Here is a tiny trained network, its code and every weight. The questions are about switching its units off for an input and a class, where a switched-off unit gives its printed mean instead of its output.

import numpy as np


def w(rows, s, z=0):
    codes = np.array(rows[::2]) - 128.0
    scale = np.full(codes.shape[1], s)
    scale[-1] = z or s
    return codes * scale


def norm(h):
    return h / np.sqrt((h * h).mean(-1, keepdims=True) + 1e-5)


def f(y):
    return y / 2 * (1 + np.tanh(0.7978845608 * (y + 0.044715 * y**3)))


def log_softmax(a):
    a = a - a.max(-1, keepdims=True)
    return a - np.log(np.exp(a).sum(-1, keepdims=True))


def net(x, mask):
    res = np.array(x, float).reshape(1, 8) / 4 @ E
    u = 0
    for l in range(4):
        y = f(norm(res) @ A[l][:, :-1].T + A[l][:, -1])
        res = res + np.where(mask[u : u + 10], y, B[l][:, -1]) @ B[l][:, :-1]
        u += 10
    return log_softmax(norm(res)[-1] @ U[:, :-1].T + U[:, -1])


A, B = {}, {}
E = w([
[176,44,254],'x0',
[126,127,127],'x1',
[131,133,123],'x2',
[127,127,124],'x3',
[41,205,201],'x4',
[130,128,127],'x5',
[129,131,127],'x6',
[129,129,127],'x7',
],0.0057)
A[0] = w([
[159,104,142,37],'0.n0',
[175,48,157,84],'0.n1',
[97,185,20,250],'0.n2',
[143,152,143,135],'0.n3',
[59,172,113,70],'0.n4',
[81,50,255,165],'0.n5',
[90,151,130,188],'0.n6',
[98,26,215,165],'0.n7',
[200,66,148,105],'0.n8',
[240,55,6,169],'0.n9',
],0.0062,0.0018)
B[0] = w([
[116,57,64,116],'0.n0',
[154,91,145,155],'0.n1',
[181,102,254,254],'0.n2',
[110,110,147,130],'0.n3',
[165,86,135,157],'0.n4',
[154,171,132,211],'0.n5',
[79,170,194,156],'0.n6',
[167,173,125,189],'0.n7',
[103,193,148,158],'0.n8',
[152,175,129,243],'0.n9',
],0.0052,0.0042)
A[1] = w([
[91,181,184,10],'1.n0',
[180,152,109,100],'1.n1',
[154,155,159,117],'1.n2',
[166,181,121,116],'1.n3',
[254,116,99,162],'1.n4',
[70,197,35,195],'1.n5',
[65,162,19,208],'1.n6',
[149,55,200,248],'1.n7',
[206,114,108,127],'1.n8',
[102,140,178,133],'1.n9',
],0.0085,0.0017)
B[1] = w([
[96,128,104,192],'1.n0',
[52,38,119,162],'1.n1',
[95,86,82,172],'1.n2',
[80,121,162,176],'1.n3',
[77,200,125,253],'1.n4',
[238,101,211,179],'1.n5',
[231,186,204,157],'1.n6',
[138,196,99,190],'1.n7',
[103,166,94,184],'1.n8',
[97,254,101,172],'1.n9',
],0.0056,0.0048)
A[2] = w([
[174,59,95,175],'2.n0',
[82,242,166,252],'2.n1',
[57,53,236,20],'2.n2',
[160,134,24,163],'2.n3',
[99,108,254,164],'2.n4',
[218,237,69,188],'2.n5',
[113,232,118,142],'2.n6',
[196,95,54,135],'2.n7',
[120,161,80,198],'2.n8',
[177,34,27,222],'2.n9',
],0.0062,0.0017)
B[2] = w([
[20,254,53,118],'2.n0',
[123,39,128,254],'2.n1',
[103,194,199,122],'2.n2',
[50,146,223,138],'2.n3',
[121,122,31,160],'2.n4',
[81,64,191,210],'2.n5',
[88,65,99,203],'2.n6',
[40,221,169,129],'2.n7',
[92,89,223,151],'2.n8',
[36,220,77,127],'2.n9',
],0.0046,0.0077)
A[3] = w([
[93,170,111,121],'3.n0',
[106,44,87,84],'3.n1',
[146,83,254,122],'3.n2',
[164,102,119,71],'3.n3',
[164,228,6,188],'3.n4',
[31,132,175,152],'3.n5',
[74,23,86,156],'3.n6',
[131,117,179,252],'3.n7',
[48,230,64,241],'3.n8',
[108,116,192,200],'3.n9',
],0.0074,0.0017)
B[3] = w([
[132,109,178,132],'3.n0',
[147,138,18,146],'3.n1',
[178,210,72,253],'3.n2',
[113,142,181,115],'3.n3',
[23,85,182,113],'3.n4',
[38,45,62,248],'3.n5',
[252,89,14,191],'3.n6',
[226,39,17,199],'3.n7',
[39,76,249,164],'3.n8',
[161,115,28,214],'3.n9',
],0.0039,0.0056)
U = w([
[80,151,168,235],'0',
[246,198,137,225],'1',
[167,85,84,144],'2',
[155,138,46,69],'3',
[154,121,65,22],'4',
[156,121,65,6],'5',
],0.011,0.002)

Each question gives the input, the list of numbers given to net, and the class t.
The units are the neurons (one row each of A and B). Each row of codes is followed by its name. A weight is (code - 128) times the scale printed after its matrix; where a second scale follows, it is the last column's (A, B and U).
mask holds one flag per neuron, layer by layer. A switched-off neuron (its flag False) gives its mean, the last column of its row in B, instead of its output. The means were averaged over made-up inputs and are rounded, as every weight is.
A unit's drop is (log p(t) with every unit on - log p(t) with that unit switched off) / (log p(t) with every unit on - log p(t) with every unit switched off).
The circuit of an input: a set's keep is (log p(t) with only the set's units on - log p(t) with every unit switched off) / (log p(t) with every unit on - log p(t) with every unit switched off). Starting from the 12 units with the biggest drops (on a tie, the unit counted first), units are removed one at a time, each time the one whose removal leaves the highest keep (on an exact tie, the one counted first), for as long as the keep stays at least 0.8.
units of the circuit, in order: the units of the circuit, biggest drop first
most important unit: the unit with the biggest drop
k most important neurons: the k neurons with the biggest drops, biggest first
top k neurons in layer l: the k neurons of layer l with the biggest drops, biggest first
drop of u: that unit's drop, to one decimal
input [-7,-4,-1,-8,-5,3,2,0], class 1: top 2 neurons in layer 1 : 1.n6; 1.n5
input [8,5,0,-2,-7,-7,2,4], class 1: most important unit : 0.n8
input [-2,4,3,6,-5,0,-4,1], class 0: units of the circuit, in order : 2.n3; 1.n1; 2.n7; 2.n9
input [2,1,-1,-3,5,-4,6,6], class 2: top 2 neurons in layer 1 : 1.n4; 1.n8
input [-8,-5,-5,-3,4,-6,-5,-6], class 1: units of the circuit, in order : 1.n5; 1.n6
input [4,2,-2,-3,-6,-3,-4,0], class 0: 3 most important neurons : 0.n2; 1.n6; 1.n9
input [-5,-3,6,-7,-6,1,5,-4], class 0: 3 most important neurons : 2.n7; 1.n1; 0.n2
input [7,4,3,-3,-8,-8,-2,0], class 0: top 2 neurons in layer 1 : 1.n6; 1.n5
input [7,-5,-4,3,-8,-4,-7,-7], class 0: 2 most important neurons : 2.n0; 0.n2
input [-8,-1,-7,3,-7,2,6,-7], class 1: top 4 neurons in layer 0 : 0.n9; 0.n1; 0.n4; 0.n0
input [8,5,-2,0,-6,-7,4,-4], class 1: 2 most important neurons : 3.n5; 2.n1
input [8,1,3,5,-2,-5,-6,3], class 1: top 2 neurons in layer 3 : 3.n5; 3.n6
input [-8,1,-6,-1,-5,2,5,-5], class 1: 2 most important neurons : 1.n6; 1.n5
input [8,-5,-5,6,-3,-5,4,5], class 1: most important unit : 3.n5
input [0,-5,2,4,-7,-6,-7,3], class 0: drop of 2.n1 : 0.1
input [2,7,-8,-1,3,-1,-4,-5], class 3: drop of 1.n4 : 0.2
input [-7,4,1,-2,3,7,6,1], class 1: drop of 1.n6 : 0.3
